[128 = 0]

[153 190 141 137 112 136 118 128 132 157 136 149  52 113 118 155 108 119
 137]  [18]/Z
[125 219 131  97 115 142 140 114 133 101 160 120 124 119 106 132 138 111
 122]  [22]/Z
[128 180 117 162 105 139 146 150 138 142 141  60  91 103 102 124 142 149
 122]  [22]/C
[128 178 131 102  94 140 162 137 134 168 141  80 140 102 114 139 135 128
 123]  [22]/Z
[122 176 133 162 111 142 144 112 134 151 136 163 120 105 116 154 112 121
 125]  [18]/Z
[123 252 140  55 108 132 156 105 123 154 123 138 101 113 123 141 116  97
 152]  [20]/Z
[116 202 133 136 112 129 137 104 127 151 132 157 126 116 134 145 126 130
 122]  [18]/Z
[136 167 111  99 123 123 154 142 127 121 153  94 110 120  99 137 120 119
 144]  [19]/Z
[133 205 140 112 126 129 135 137 143 172 127 133 103 112 122 139 127 136
 136]  [18]/Z
[129 149 135 106  93 131 144 163 140 144 192 143  88  92  95 130 143 123
 120]  [19]/C
[130 165 130  98 111 132 131 134 131 154 131 111 112 116 130 132 156 108
 143]  [20]/Z
[143  91 124 110 114 117 110 162 157  57 144 130 130 130 118 102 134 139
 170]  [20]/C
[123 241 122 120 133 165 197 113 141 146 124  55 122 142 111 164 121 109
  85]  [22]/Z
[106 196 117 134 108 134 124 135 205 116 155 118 153  74 226 121 136 184
 157]  [22]/Z
[120 185 132 142 116 143 141 114 144 164 128 161 110 103 102 114 122 116
 135]  [18]/Z
[105 180 153 128 124 159 125 118 124 149 148 147 117  72 131  94 118 114
 124]  [18]/Z
[113 137 129 101 113 130 124 144 125 136 125 170 117  68 131 107 142 139
 169]  [20]/Z
[116 138 139 157  86 133 123 118 145 152 132 163 123 103 125 118 133 124
 113]  [18]/Z
[113 154 122  56 117 129 124 134 140 149 140 132 124 116 128 125 115 123
 140]  [20]/Z
[109 153 153 136 108 155 118 137 124 136 142 161 131 103 126 125 122 131
 147]  [18]/Z
[135 195 130 103 118 143 137 143 134 147 128  99 105 128 125 105 155 155
 125]  [20]/C
[111 217 137  95  99 140 148 116 129 139 130 120 117 126 114 130 135 112
 150]  [20]/Z
[136 172 108  99 128 131 134 130 173 136 142 103 117 116 119 116 127 119
 118]  [22]/Z
[122 158 127  89 108 125 123 135 172 158 140 158 105  90 121 135 141 149
 173]  [20]/Z
[133 105 148 116 126 144 134 165 110 120 160 126 133  91  90 137 115 125
 151]  [19]/Z
[140 220 135  61 122 127 144  76 126 125 118 115  92 131 118 143 139 100
 116]  [20]/Z
[113 220  95 115 113 137 144 110 134 159 126 146 140 104 135 145 119 125
 144]  [18]/Z
[130 234 133  86  95 139 150 127 138 148 110  77  89 125 132 134 143 114
 108]  [20]/C
[129 191 128 144  85 136 127 121 136 142 127 116 120 102 109 138 121 121
 132]  [18]/Z
[103 127 123 145 113 153 132 126 160 155 124 159 113 100 134 117 165 143
 144]  [18]/C
[131 193 131 121 102 121 125 127 125 145 119 172 101 111 138 139 120 115
 133]  [18]/Z
[132 175 141 132 119 148 120 129 135 141 158 133 111 106 126 140 129 123
 151]  [18]/Z
[127 159 124 101 113 120 127 118 126 133 133 172  97 114 130 130 114 127
 144]  [20]/Z
[129 230 138 125 129 132 139 111 119 182 128 138 101 125 120 160 124 116
 129]  [18]/Z
[146 250 139 111 120 127 146  94 125 168 133 142 102 141 112 154 112 102
 107]  [18]/Z
[114 199 145 130 120 130 156 105 140 168 148 131 126 114 145 131 117 142
 153]  [18]/Z
[118 168 129  97 105 130 102 138 115 131 129 115 123  99 138 112 135 121
 176]  [20]/Z
[115 209 159 127 105 133 147 124 134 156 131 155 131 131 125 150 103 131
 126]  [18]/Z

[137 137 114 116 125 117 120 103 110 122 132 142 140 148 123 117 105 164
 143]  buzu/vadov
[ 81  96 118 174 178 141 128 135 158 139 153 132  86  52 126  97 135  92
 158]  guz/rus
[111 137 134 138 132 125 157 134 168 132 146 129 123 101 165 142 142 156
 139]  Dunoz/zusil
[120 132 100  88 137 153 110 100 122 147 147 128 147 179 138  90 105 133
 127]  guz/vadov
[108 141 141 139 130 127 157 132 139 151 118 132 118  89 125 148 143 163
 130]  Dunoz/zusil
[131 129 124 157 127 107 111  95 106  81 112 143 130 113 105 170 134 119
 146]  buzu/vadov
[103 146 133 127 132 136 141 105 130 161 131 132 132 141 132 116 124 143
  97]  guz/zusil
[134 143 119 142 101 110 164 129 159  83 138 121 126 100 119 199 158 138
 178]  Dunoz/vadov
[122 125 113 124 115 108 119 123 114 135 122 149 134 130 121 139 126 158
 158]  Dunoz/vadov
